Below is a small trained network, with its code and all its weights. Each question gives an input and a class and asks what happens when units are switched off, that is, made to give their printed mean instead of their output.

import numpy as np


def w(rows, s, z=0):
    codes = np.array(rows[::2]) - 128.0
    scale = np.full(codes.shape[1], s)
    scale[-1] = z or s
    return codes * scale


def norm(h):
    return h / np.sqrt((h * h).mean(-1, keepdims=True) + 1e-5)


def f(y):
    return y / 2 * (1 + np.tanh(0.7978845608 * (y + 0.044715 * y**3)))


def log_softmax(a):
    a = a - a.max(-1, keepdims=True)
    return a - np.log(np.exp(a).sum(-1, keepdims=True))


def net(x, mask):
    res = np.array(x, float).reshape(1, 6) / 4 @ E
    u = 0
    for l in range(2):
        y = f(norm(res) @ A[l][:, :-1].T + A[l][:, -1])
        res = res + np.where(mask[u : u + 15], y, B[l][:, -1]) @ B[l][:, :-1]
        u += 15
    return log_softmax(norm(res)[-1] @ U[:, :-1].T + U[:, -1])


A, B = {}, {}
E = w([
[125,114,111,131,120,139,130,116,143],'x0',
[114,224,70,105,225,127,80,93,153],'x1',
[94,125,196,124,57,175,4,96,140],'x2',
[133,115,113,114,129,139,128,131,121],'x3',
[114,145,108,134,107,134,135,148,122],'x4',
[138,100,115,162,196,80,58,238,241],'x5',
],0.0038)
A[0] = w([
[107,110,101,123,100,103,57,54,111,144],'L0N0',
[206,131,205,114,150,134,113,143,142,135],'L0N1',
[135,130,93,110,115,104,198,57,91,131],'L0N2',
[156,87,148,125,30,126,151,91,77,207],'L0N3',
[171,70,188,116,149,155,208,143,129,102],'L0N4',
[129,154,99,101,127,156,106,60,105,95],'L0N5',
[154,122,161,113,83,171,23,179,193,1],'L0N6',
[115,171,159,141,98,190,163,167,93,61],'L0N7',
[123,32,147,195,172,116,162,206,126,71],'L0N8',
[70,162,194,75,76,195,128,36,91,70],'L0N9',
[145,146,59,147,168,111,27,129,200,130],'L0N10',
[109,157,145,100,132,109,254,68,81,147],'L0N11',
[109,179,88,127,137,106,87,83,75,106],'L0N12',
[53,182,84,118,74,109,128,161,101,113],'L0N13',
[64,103,81,110,98,128,34,94,35,135],'L0N14',
],0.0049,0.0017)
B[0] = w([
[108,195,132,147,150,132,166,114,149,159],'L0N0',
[94,133,56,173,51,175,145,130,133,139],'L0N1',
[48,126,168,210,232,181,97,158,113,207],'L0N2',
[118,76,52,160,157,1,184,118,66,247],'L0N3',
[101,155,146,149,103,134,140,176,146,174],'L0N4',
[134,203,140,168,116,158,98,147,172,160],'L0N5',
[26,91,100,175,136,186,149,132,99,195],'L0N6',
[120,106,100,109,117,150,143,79,82,139],'L0N7',
[152,195,158,120,90,159,143,155,150,188],'L0N8',
[193,152,77,70,59,82,102,150,213,231],'L0N9',
[145,147,124,95,148,138,197,89,70,225],'L0N10',
[71,90,181,133,140,191,114,165,154,252],'L0N11',
[119,183,109,95,127,162,83,151,154,159],'L0N12',
[173,96,151,159,176,129,109,102,180,139],'L0N13',
[188,179,201,120,107,102,117,171,114,174],'L0N14',
],0.0045,0.0039)
A[1] = w([
[84,139,61,97,159,82,78,168,173,112],'L1N0',
[99,151,186,26,86,183,117,127,192,104],'L1N1',
[129,149,128,178,217,79,195,112,56,169],'L1N2',
[77,41,217,163,127,187,113,155,79,69],'L1N3',
[255,83,137,133,57,123,162,198,164,94],'L1N4',
[155,154,121,108,53,35,43,100,112,190],'L1N5',
[103,154,120,83,239,135,113,115,152,79],'L1N6',
[104,94,110,147,117,114,85,148,208,179],'L1N7',
[71,28,156,150,146,137,139,147,72,126],'L1N8',
[59,170,150,113,238,244,68,109,106,3],'L1N9',
[13,109,192,98,61,124,180,130,113,183],'L1N10',
[115,80,91,154,149,127,210,184,123,221],'L1N11',
[110,86,178,125,95,126,250,171,181,158],'L1N12',
[203,177,107,9,167,109,142,84,127,192],'L1N13',
[201,89,114,99,47,31,118,74,101,54],'L1N14',
],0.0055,0.0014)
B[1] = w([
[137,80,137,142,71,111,118,141,95,157],'L1N0',
[138,108,106,112,125,93,155,142,116,149],'L1N1',
[162,79,88,147,85,131,76,139,122,210],'L1N2',
[199,63,54,130,100,64,107,153,168,211],'L1N3',
[66,163,161,100,192,177,174,63,127,189],'L1N4',
[119,114,149,101,192,125,174,108,128,174],'L1N5',
[86,102,107,132,130,142,92,138,85,205],'L1N6',
[168,112,121,133,158,136,116,88,60,153],'L1N7',
[174,157,119,137,113,101,44,154,176,221],'L1N8',
[83,124,197,135,152,154,254,132,72,255],'L1N9',
[160,120,60,147,174,146,80,118,123,224],'L1N10',
[149,142,165,95,84,131,87,81,157,246],'L1N11',
[126,182,121,96,128,98,124,108,127,238],'L1N12',
[172,90,122,157,73,98,83,129,204,182],'L1N13',
[56,123,173,172,186,222,171,204,86,173],'L1N14',
],0.0063,0.0049)
U = w([
[211,42,12,180,105,66,10,155,154,126],'0',
[15,97,178,181,219,216,212,151,2,239],'1',
[150,251,177,39,133,89,141,64,204,1],'2',
],0.0095,0.00088)

Each question gives the input, the list of numbers given to net, and the class t.
The units are the neurons (one row each of A and B). Each row of codes is followed by its name. A weight is (code - 128) times the scale printed after its matrix; where a second scale follows, it is the last column's (A, B and U).
mask holds one flag per neuron, layer by layer. A switched-off neuron (its flag False) gives its mean, the last column of its row in B, instead of its output. The means were averaged over made-up inputs and are rounded, as every weight is.
A unit's drop is (log p(t) with every unit on - log p(t) with that unit switched off) / (log p(t) with every unit on - log p(t) with every unit switched off).
most important unit: the unit with the biggest drop
top k neurons: the k neurons with the biggest drops, biggest first
k most important neurons of layer l: the k neurons of layer l with the biggest drops, biggest first
drop of u: that unit's drop, to one decimal
input [2,8,3,-2,-4,3], class 1: most important unit => L1N9
input [-5,2,1,3,-6,1], class 1: top 2 neurons => (L0N9; L0N3)
input [-8,1,8,2,5,2], class 1: top 4 neurons => (L0N6; L1N9; L0N0; L0N3)
input [7,-4,6,7,5,0], class 1: top 4 neurons => (L0N2; L0N11; L1N14; L0N9)
input [-5,1,6,5,2,5], class 1: top 2 neurons => (L1N9; L0N3)
input [-7,0,-8,-4,7,-5], class 0: 4 most important neurons of layer 1 => (L1N2; L1N3; L1N8; L1N4)
input [-3,3,5,3,5,-5], class 2: 2 most important neurons of layer 0 => (L0N9; L0N14)
input [-1,-4,6,-6,-2,0], class 1: top 3 neurons => (L0N2; L0N11; L0N9)
input [4,4,-4,-5,-7,0], class 1: top 2 neurons => (L0N3; L0N9)
input [2,7,8,-6,3,2], class 1: top 2 neurons => (L0N6; L1N9)
input [-1,0,-3,2,7,5], class 2: 2 most important neurons of layer 0 => (L0N3; L0N8)
input [-1,-1,-8,8,7,2], class 2: top 3 neurons => (L0N3; L0N8; L1N3)
input [-2,0,-1,-3,7,3], class 2: drop of L0N8 => 0.2
input [-8,0,-2,2,-8,-2], class 0: most important neuron of layer 1 => (L1N3)
input [-3,7,3,6,3,2], class 1: drop of L1N9 => 0.9
input [0,-1,-6,1,5,3], class 2: drop of L1N11 => 0.0
input [0,-1,-8,1,7,6], class 2: drop of L0N8 => 0.1
